[  4   3  18 -14  45   7  21  24  14  10   6 -27   8  16  27] -> fufo
[  4   3  18 -14  45   7  21  24  14  10   6 -23  18  21   4] -> Virol
[ 85  68  75  -4 -15  28  66  52 -20  62 -19 -24  76  69  46] -> Bavev
which: [  4   3  18 -14  45   7  21  24  14  10   6 -23  18  21   4]  Virol
tail: [ 85  68  75  -4 -15]  [ 28  66  52 -20  62 -19 -24  76  69  46]

[-15 -16 -21 -10  43 -24   5  38   7 -28  -1  -4  41  50 -16  42  -6  -1
   8 -38  23 -50 -41] : rik
[  6 -22 -32 -33 -15  21   5 -11  25  55  33 -11 -31  14  23 -14  29  20
  49 -30  39  -8  36] : sabez
[  8  -3 -17  14  70   1  15 -20 -14 -25   0 -32  22  57 -33  10 -25 -25
  18   4 -12 -23 -51] : fada
which: [  8  -3 -17  14  70   1  15 -20 -14 -25   0 -32  22  57 -33  10 -25 -25
  18   4 -12 -23 -51]  fada

[ 26   9 -56 -70 -23  70  59   0 -27  33 -52 -65 -45 -45  53  70]  barul
[-45 -38  -3 -15  45 -23   5 -53 -53  19 -57  55  42  57 -34  -9]  Vezis
[-35  43 -30 -10  46  70  60   0   5  26  25   9 -44  35 -44 -17]  rap
[ 10 -38  -4 -15 -38 -12 -30   3  29 -38  38 -26  10 -38   1 -22]  selan
tail: [70 59  0]  [-27  33 -52 -65 -45 -45  53  70]
which: [-35  43 -30 -10  46  70  60   0   5  26  25   9 -44  35 -44 -17]  rap
which: [ 10 -38  -4 -15 -38 -12 -30   3  29 -38  38 -26  10 -38   1 -22]  selan
tail: [-38  -4 -15]  [-38 -12 -30   3  29 -38  38 -26  10 -38   1 -22]
which: [-45 -38  -3 -15  45 -23   5 -53 -53  19 -57  55  42  57 -34  -9]  Vezis
which: [ 26   9 -56 -70 -23  70  59   0 -27  33 -52 -65 -45 -45  53  70]  barul

[ 28  -1 -28  65   7 -40 -25  54 -52   5  66  11   1  41  39 -39] = luve
[  0  11 -28   2  29  79 -35 -72  -3 -27  45  54   6 -41 -10  34] = Tazu
[  2  11 -28   2  29  79 -35 -72  -3 -27  45  54   6  42 -42  -2] = fof
[  2  11 -28   2  29  79 -35 -72  -3 -27  45  54   6  41 -42  34] = zudu
[ 28  -1 -28  65   7 -45 -23  54 -52   5  66  11   1  41  39 -39] = gos
tail: [ 6 42]  [-42  -2]
which: [ 28  -1 -28  65   7 -40 -25  54 -52   5  66  11   1  41  39 -39]  luve
tail: [ 42 -42]  [-2]

[ 44 -73  36 -60 -71   7  49  22 -73 -88 -63  43  50  50] : lunu
[-65  17 -66 -18  -5 -80 -87 -63 -68  19 -19 -69 -81 -74] : kupe
[  2 -36  36 -60 -72  54 -39  38 -20 -87 -63  43  50  49] : lenat
which: [ 44 -73  36 -60 -71   7  49  22 -73 -88 -63  43  50  50]  lunu
tail: [-66 -18  -5]  [-80 -87 -63 -68  19 -19 -69 -81 -74]
tail: [  2 -36  36]  [-60 -72  54 -39  38 -20 -87 -63  43  50  49]
tail: [ 36 -60 -71]  [  7  49  22 -73 -88 -63  43  50  50]

[-1  0  0  0  0  1  1 10 31 60 72 61 32  9  2  0  2  0] : Golap
[-1 -1  0  1 -1  0  0  1  0  1 -1  0  1 10  2  0 35 63] : vak
[39 66 73 51 23  7  1 10 31 60 73  0  0  0 -1  1  2  0] : gef
tail: [ 1 10 31 60 72]  [61 32  9  2  0  2  0]
tail: [0 0 1 1]  [10 31 60 72 61 32  9  2  0  2  0]
which: [39 66 73 51 23  7  1 10 31 60 73  0  0  0 -1  1  2  0]  gef
which: [-1 -1  0  1 -1  0  0  1  0  1 -1  0  1 10  2  0 35 63]  vak
tail: [ 0  0  1  1 10]  [31 60 72 61 32  9  2  0  2  0]
tail: [9 2 0]  [2 0]

[-13 -26 -30 -50 -44 -62 -50 -37] = nafut
[-29 -26 -30 -28 -33 -35 -61 -64] = nure
[-39 -24 -25 -28 -30 -59 -66 -64] = vad
[-55 -50 -51 -28 -25 -30 -33 -31] = sunu
[-25 -34 -30 -30 -38 -59 -66 -70] = Fibas
[-35 -28 -37 -54 -76 -64 -61 -64] = birin
[-43 -58 -49 -46 -30 -30 -30 -31] = gifed
[-47 -46 -29 -26 -30 -32 -30 -40] = sabo
[-39 -24 -25 -28 -30 -30 -44 -64] = lirop
[-47 -48 -49 -48 -35 -27 -22 -28] = menol
[-37 -46 -49 -52 -44 -40 -25 -24] = tabid
[-23 -32 -46 -50 -49 -29 -44 -28] = Suro
which: [-25 -34 -30 -30 -38 -59 -66 -70]  Fibas
tail: [-30 -44]  [-64]
tail: [-37 -46 -49 -52]  [-44 -40 -25 -24]
tail: [-35 -61]  [-64]

